Below are the code and all the weights of a small trained network. Each question names an input and a class and asks about switching units off, where a switched-off unit gives its printed mean instead of its output.

import numpy as np


def w(rows, s, z=0):
    codes = np.array(rows[::2]) - 128.0
    scale = np.full(codes.shape[1], s)
    scale[-1] = z or s
    return codes * scale


def norm(h):
    return h / np.sqrt((h * h).mean(-1, keepdims=True) + 1e-5)


def f(y):
    return y / 2 * (1 + np.tanh(0.7978845608 * (y + 0.044715 * y**3)))


def log_softmax(a):
    a = a - a.max(-1, keepdims=True)
    return a - np.log(np.exp(a).sum(-1, keepdims=True))


def net(x, mask):
    res = np.array(x, float).reshape(1, 6) / 4 @ E
    u = 0
    for l in range(4):
        y = f(norm(res) @ A[l][:, :-1].T + A[l][:, -1])
        res = res + np.where(mask[u : u + 5], y, B[l][:, -1]) @ B[l][:, :-1]
        u += 5
    return log_softmax(norm(res)[-1] @ U[:, :-1].T + U[:, -1])


A, B = {}, {}
E = w([
[123,138,223,113,193,195,36,137],'x0',
[98,240,250,111,56,133,50,61],'x1',
[193,31,134,59,120,206,103,146],'x2',
[8,64,118,154,147,182,159,39],'x3',
[174,33,185,182,64,52,94,50],'x4',
[208,109,134,128,28,140,254,64],'x5',
],0.0063)
A[0] = w([
[2,93,154,134,114,130,195,197,31],'0.n1',
[100,160,112,86,98,168,203,28,83],'0.n2',
[178,65,150,141,51,216,100,129,4],'0.n3',
[188,106,130,164,107,203,138,77,145],'0.n4',
[137,244,137,114,91,231,206,45,77],'0.n5',
],0.0063,0.0044)
B[0] = w([
[170,185,122,147,94,107,129,130,131],'0.n1',
[107,140,254,214,177,143,175,125,189],'0.n2',
[81,81,174,82,155,125,48,213,152],'0.n3',
[81,81,185,91,42,81,119,159,201],'0.n4',
[77,155,200,98,136,109,213,188,250],'0.n5',
],0.0091,0.0025)
A[1] = w([
[229,234,192,68,116,62,101,38,126],'1.n1',
[195,85,115,138,223,127,128,239,140],'1.n2',
[31,69,144,174,91,79,140,96,40],'1.n3',
[15,201,107,129,171,82,78,171,1],'1.n4',
[164,58,79,157,3,65,199,254,59],'1.n5',
],0.0075,0.004)
B[1] = w([
[241,214,170,127,70,188,118,185,244],'1.n1',
[139,77,90,119,180,246,200,183,252],'1.n2',
[66,108,73,216,132,147,196,35,173],'1.n3',
[33,158,24,239,254,101,31,52,212],'1.n4',
[169,167,163,116,148,18,189,107,254],'1.n5',
],0.007,0.0041)
A[2] = w([
[85,50,48,191,130,56,228,146,196],'2.n1',
[208,166,172,2,104,190,86,207,66],'2.n2',
[43,240,55,190,230,97,29,110,4],'2.n3',
[223,153,76,135,80,49,218,180,85],'2.n4',
[44,104,70,118,220,162,109,132,111],'2.n5',
],0.0065,0.0033)
B[2] = w([
[192,135,144,41,156,194,103,51,247],'2.n1',
[113,130,106,158,85,108,84,49,236],'2.n2',
[89,223,64,217,168,12,189,107,255],'2.n3',
[184,60,187,95,148,27,158,165,223],'2.n4',
[153,122,105,224,126,137,105,169,218],'2.n5',
],0.011,0.0049)
A[3] = w([
[43,228,182,12,97,114,142,140,253],'3.n1',
[91,34,123,127,85,171,89,2,33],'3.n2',
[173,52,190,87,82,139,140,157,138],'3.n3',
[158,97,93,68,143,114,83,105,108],'3.n4',
[111,157,163,89,143,36,62,84,186],'3.n5',
],0.008,0.0022)
B[3] = w([
[118,74,134,205,87,237,151,141,221],'3.n1',
[79,91,90,104,90,79,104,64,179],'3.n2',
[2,192,70,141,136,67,53,178,253],'3.n3',
[93,171,142,128,155,169,180,140,156],'3.n4',
[155,187,54,145,175,166,66,209,207],'3.n5',
],0.0098,0.005)
U = w([
[145,86,87,117,190,211,113,186,29],'0',
[64,136,206,152,89,179,204,128,175],'1',
[174,89,120,34,182,88,176,133,231],'2',
[42,70,130,82,107,115,48,157,132],'3',
[92,196,86,200,188,113,122,128,249],'4',
[92,86,116,105,125,103,137,3,25],'5',
[148,190,145,138,68,175,45,154,31],'6',
[167,162,175,137,88,42,121,168,55],'7',
],0.02,0.0021)

Each question gives the input, the list of numbers given to net, and the class t.
The units are the neurons (one row each of A and B). Each row of codes is followed by its name. A weight is (code - 128) times the scale printed after its matrix; where a second scale follows, it is the last column's (A, B and U).
mask holds one flag per neuron, layer by layer. A switched-off neuron (its flag False) gives its mean, the last column of its row in B, instead of its output. The means were averaged over made-up inputs and are rounded, as every weight is.
A unit's drop is (log p(t) with every unit on - log p(t) with that unit switched off) / (log p(t) with every unit on - log p(t) with every unit switched off).
The circuit of an input: a set's keep is (log p(t) with only the set's units on - log p(t) with every unit switched off) / (log p(t) with every unit on - log p(t) with every unit switched off). Starting from the 12 units with the biggest drops (on a tie, the unit counted first), units are removed one at a time, each time the one whose removal leaves the highest keep (on an exact tie, the one counted first), for as long as the keep stays at least 0.8.
units of the circuit, in order: the units of the circuit, biggest drop first
most important unit: the unit with the biggest drop
k most important neurons: the k neurons with the biggest drops, biggest first
top k neurons in layer l: the k neurons of layer l with the biggest drops, biggest first
input [7,-1,-3,2,1,3], class 1: 2 most important neurons	[1.n4 2.n2]
input [-7,7,-1,-4,-7,1], class 1: units of the circuit, in order	[0.n5 3.n1]
input [-4,-3,-2,5,1,-3], class 5: units of the circuit, in order	[2.n1]
input [-4,5,8,4,-1,-5], class 3: top 2 neurons in layer 2	[2.n3 2.n1]
input [0,8,-6,3,8,1], class 6: 3 most important neurons	[1.n1 1.n2 2.n3]
input [2,5,-4,4,8,-1], class 5: 3 most important neurons	[1.n3 3.n2 2.n3]
input [-1,-6,7,7,2,-3], class 5: 3 most important neurons	[3.n2 2.n1 3.n5]
input [0,3,0,-3,-4,7], class 1: 2 most important neurons	[0.n5 3.n1]
input [0,2,7,7,7,1], class 3: 3 most important neurons	[0.n3 2.n3 3.n3]
input [7,-4,-1,-3,-3,-3], class 0: 2 most important neurons	[1.n2 3.n3]
input [-3,-4,0,3,2,1], class 2: 2 most important neurons	[1.n5 2.n4]
input [-1,0,5,5,1,-5], class 3: top 4 neurons in layer 1	[1.n4 1.n5 1.n2 1.n1]
input [-1,7,6,7,8,-2], class 3: 2 most important neurons	[2.n3 0.n3]
input [7,7,-3,8,4,1], class 1: most important unit	2.n2
input [0,1,8,6,0,7], class 3: top 2 neurons in layer 3	[3.n3 3.n2]
input [8,7,3,6,8,7], class 3: top 2 neurons in layer 0	[0.n3 0.n4]
input [2,-6,-2,-7,-7,2], class 2: top 2 neurons in layer 3	[3.n1 3.n5]
input [-5,7,0,3,8,7], class 1: top 2 neurons in layer 0	[0.n2 0.n5]
input [-2,7,6,-1,-7,1], class 1: 2 most important neurons	[0.n5 3.n1]
input [4,-4,2,-5,2,-6], class 0: units of the circuit, in order	[1.n2]
